Below are the code and all the weights of a small trained network. Each question names an input and a target symbol and asks about switching units off, where a switched-off unit gives its printed mean instead of its output.

import numpy as np


def w(rows, s, z=0):
    codes = np.array(rows[::2]) - 128.0
    scale = np.full(codes.shape[1], s)
    scale[-1] = z or s
    return codes * scale


def norm(h):
    return h / np.sqrt((h * h).mean(-1, keepdims=True) + 1e-5)


def f(y):
    return y / 2 * (1 + np.tanh(0.7978845608 * (y + 0.044715 * y**3)))


def softmax(a):
    e = np.exp(a - a.max(-1, keepdims=True))
    return e / e.sum(-1, keepdims=True)


def log_softmax(a):
    a = a - a.max(-1, keepdims=True)
    return a - np.log(np.exp(a).sum(-1, keepdims=True))


def net(x, mask):
    ids = ['ΘΞαβγδζηλμπστφψω'.index(c) for c in x.split()]
    T = len(ids)
    res = E[ids] + P[:T]
    u = 0
    for l in range(2):
        q, k, v = (norm(res) @ M[l].T for M in (Q, K, V))
        z = softmax(np.where(np.tri(T) > 0, q @ k.T / 2**0.5, -1e9)) @ v
        res = res + np.where(mask[u], z, O[l][:, -1]) @ O[l][:, :-1]
        u += 1
        y = f(norm(res) @ A[l][:, :-1].T + A[l][:, -1])
        res = res + np.where(mask[u : u + 16], y, B[l][:, -1]) @ B[l][:, :-1]
        u += 16
    return log_softmax(norm(res)[-1] @ U[:, :-1].T + U[:, -1])


Q, K, V, O, A, B = {}, {}, {}, {}, {}, {}
E = w([
[79,150,72,105],'Θ',
[248,116,43,219],'Ξ',
[105,163,230,131],'α',
[96,174,90,106],'β',
[138,156,117,76],'γ',
[148,136,187,104],'δ',
[68,82,120,159],'ζ',
[90,133,100,145],'η',
[99,87,126,191],'λ',
[79,92,137,147],'μ',
[84,171,88,114],'π',
[70,109,111,149],'σ',
[93,114,103,151],'τ',
[153,32,133,9],'φ',
[70,103,144,145],'ψ',
[220,136,117,70],'ω',
],0.017)
P = w([
[38,198,16,151],'0',
[77,174,3,195],'1',
[52,184,9,171],'2',
[39,197,13,150],'3',
[19,208,19,131],'4',
[13,213,25,119],'5',
[3,215,49,115],'6',
[4,217,60,106],'7',
[16,222,78,106],'8',
[23,217,92,103],'9',
[26,225,97,97],'10',
[30,227,114,101],'11',
],0.0027)
Q[0] = w([
[220,145,23,254],'L0H1',
[213,135,131,208],'L0H1',
],0.007)
K[0] = w([
[150,198,45,249],'L0H1',
[75,213,172,254],'L0H1',
],0.0078)
V[0] = w([
[151,27,106,2],'L0H1',
[28,126,172,44],'L0H1',
],0.0051)
O[0] = w([
[254,111,219,182,110],'L0H1',
[161,102,78,165,254],'L0H1',
],0.009,0.0034)
A[0] = w([
[166,132,184,88,90],'L0N1',
[149,87,167,172,151],'L0N2',
[92,111,143,109,127],'L0N3',
[219,193,157,86,177],'L0N4',
[72,166,171,70,4],'L0N5',
[85,130,100,169,107],'L0N6',
[153,49,109,113,137],'L0N7',
[125,145,187,115,188],'L0N8',
[107,171,168,109,53],'L0N9',
[139,118,90,11,129],'L0N10',
[160,99,195,204,98],'L0N11',
[187,160,169,151,187],'L0N12',
[162,140,53,127,168],'L0N13',
[168,74,131,164,103],'L0N14',
[72,182,115,246,133],'L0N15',
[115,158,118,58,112],'L0N16',
],0.011,0.0037)
B[0] = w([
[179,145,106,119,135],'L0N1',
[70,68,76,95,139],'L0N2',
[170,140,117,141,148],'L0N3',
[172,125,113,142,162],'L0N4',
[84,99,121,161,156],'L0N5',
[149,181,111,77,183],'L0N6',
[123,55,132,156,128],'L0N7',
[137,107,84,185,161],'L0N8',
[109,77,159,126,144],'L0N9',
[148,117,254,133,143],'L0N10',
[39,41,83,92,148],'L0N11',
[116,131,80,210,150],'L0N12',
[131,134,192,142,158],'L0N13',
[58,104,126,151,127],'L0N14',
[104,143,176,42,255],'L0N15',
[115,110,165,177,146],'L0N16',
],0.0069,0.0085)
Q[1] = w([
[2,172,160,152],'L1H1',
[220,130,179,255],'L1H1',
],0.0089)
K[1] = w([
[159,86,209,137],'L1H1',
[219,162,2,57],'L1H1',
],0.0087)
V[1] = w([
[206,176,1,8],'L1H1',
[78,148,93,176],'L1H1',
],0.0058)
O[1] = w([
[192,150,76,75,2],'L1H1',
[166,85,79,254,168],'L1H1',
],0.0065,0.0044)
A[1] = w([
[184,143,163,149,124],'L1N1',
[187,131,39,141,4],'L1N2',
[149,165,192,127,130],'L1N3',
[97,52,78,147,127],'L1N4',
[182,46,121,6,7],'L1N5',
[167,90,176,155,207],'L1N6',
[152,177,180,89,122],'L1N7',
[86,189,113,185,233],'L1N8',
[107,119,160,76,127],'L1N9',
[92,50,88,145,147],'L1N10',
[186,141,102,52,112],'L1N11',
[99,147,119,140,113],'L1N12',
[170,144,140,130,117],'L1N13',
[155,141,94,75,48],'L1N14',
[137,133,154,160,152],'L1N15',
[207,106,111,161,102],'L1N16',
],0.012,0.0037)
B[1] = w([
[24,144,135,128,134],'L1N1',
[22,194,120,28,127],'L1N2',
[84,113,101,51,151],'L1N3',
[180,202,136,67,162],'L1N4',
[175,20,218,203,132],'L1N5',
[85,143,80,121,152],'L1N6',
[207,141,56,89,151],'L1N7',
[198,23,195,240,254],'L1N8',
[201,124,169,86,169],'L1N9',
[210,182,113,130,175],'L1N10',
[136,68,160,224,132],'L1N11',
[111,95,190,178,163],'L1N12',
[78,156,109,160,123],'L1N13',
[132,74,103,183,119],'L1N14',
[95,115,55,100,140],'L1N15',
[35,104,255,58,145],'L1N16',
],0.0056,0.0077)
U = w([
[148,162,85,124,154],'Θ',
[84,184,90,130,26],'Ξ',
[213,112,98,231,77],'α',
[148,248,122,183,63],'β',
[58,193,116,99,134],'γ',
[150,141,65,70,212],'δ',
[103,51,97,66,35],'ζ',
[95,195,168,14,61],'η',
[72,79,189,187,208],'λ',
[74,72,17,148,80],'μ',
[223,208,150,128,120],'π',
[56,64,96,37,2],'σ',
[162,123,199,21,143],'τ',
[212,16,133,104,60],'φ',
[138,83,56,149,106],'ψ',
[178,122,162,88,34],'ω',
],0.015,0.0041)

Each question gives the input, a string of symbols that net reads in full, and the target symbol t.
The units are the heads (2 rows each of Q, K, V and O) and the neurons (one row each of A and B). Each row of codes is followed by its name. A weight is (code - 128) times the scale printed after its matrix; where a second scale follows, it is the last column's (O, A, B and U).
mask holds one flag per unit, layer by layer, with each layer's heads first. A switched-off unit (its flag False) gives its mean, the last column of its rows in O or B, instead of its output. The means were averaged over made-up inputs and are rounded, as every weight is.
A unit's drop is (log p(t) with every unit on - log p(t) with that unit switched off) / (log p(t) with every unit on - log p(t) with every unit switched off).
The circuit of an input: a set's keep is (log p(t) with only the set's units on - log p(t) with every unit switched off) / (log p(t) with every unit on - log p(t) with every unit switched off). Starting from the 12 units with the biggest drops (on a tie, the unit counted first), units are removed one at a time, each time the one whose removal leaves the highest keep (on an exact tie, the one counted first), for as long as the keep stays at least 0.8.
units of the circuit, in order: the units of the circuit, biggest drop first
most important unit: the unit with the biggest drop
top k neurons: the k neurons with the biggest drops, biggest first
k most important neurons of layer l: the k neurons of layer l with the biggest drops, biggest first
input α γ α α α α β, target λ: units of the circuit, in order : L1N8
input γ α α α σ φ μ μ η, target η: units of the circuit, in order : L0N15, L0H1, L1N8
input β π Θ, target α: 2 most important neurons of layer 0 : L0N15, L0N10
input α γ μ ζ α γ β, target η: 2 most important neurons of layer 0 : L0N10, L0N12
input σ α α μ α φ α α ω σ α α, target α: 4 most important neurons of layer 0 : L0N12, L0N11, L0N8, L0N15
input σ α τ β φ π δ, target δ: top 3 neurons : L0N11, L0N12, L1N8
input ω σ σ, target τ: top 2 neurons : L0N15, L1N8
input π β β β ζ σ, target μ: top 4 neurons : L0N6, L1N14, L1N16, L0N9
input η α π σ α σ Ξ γ λ, target η: top 3 neurons : L0N15, L0N10, L0N12
input τ τ ζ μ, target φ: top 3 neurons : L0N6, L0N12, L0N11
input ω φ δ τ α σ π π α φ Θ, target λ: 2 most important neurons of layer 0 : L0N12, L0N10
input α α φ ζ α α ψ ψ μ, target μ: top 2 neurons : L0N11, L0N2
input β β α β Ξ ζ ω ψ, target τ: 2 most important neurons of layer 0 : L0N12, L0N15
input α σ γ ζ, target η: top neuron : L0N10
input α α α α α φ σ β γ, target γ: top 4 neurons : L1N2, L0N12, L1N8, L1N16
input β φ α, target α: 2 most important neurons of layer 1 : L1N10, L1N4
input π μ τ λ σ σ μ, target φ: 2 most important neurons of layer 0 : L0N6, L0N11
input δ Ξ α α α δ, target λ: top 2 neurons : L0N15, L1N16
input α τ η ψ ω, target τ: 3 most important neurons of layer 1 : L1N8, L1N16, L1N1
input ψ π Θ, target α: most important unit : L1H1
input σ μ α γ, target η: top 3 neurons : L0N10, L1N8, L1N1
input α π α β α φ α α α α π δ, target δ: top 2 neurons : L0N11, L0N12
input ω η ζ π σ γ λ η ζ, target η: top 2 neurons : L1N8, L0N10
input α φ η α α λ σ π ω Ξ β, target β: 2 most important neurons of layer 0 : L0N11, L0N4
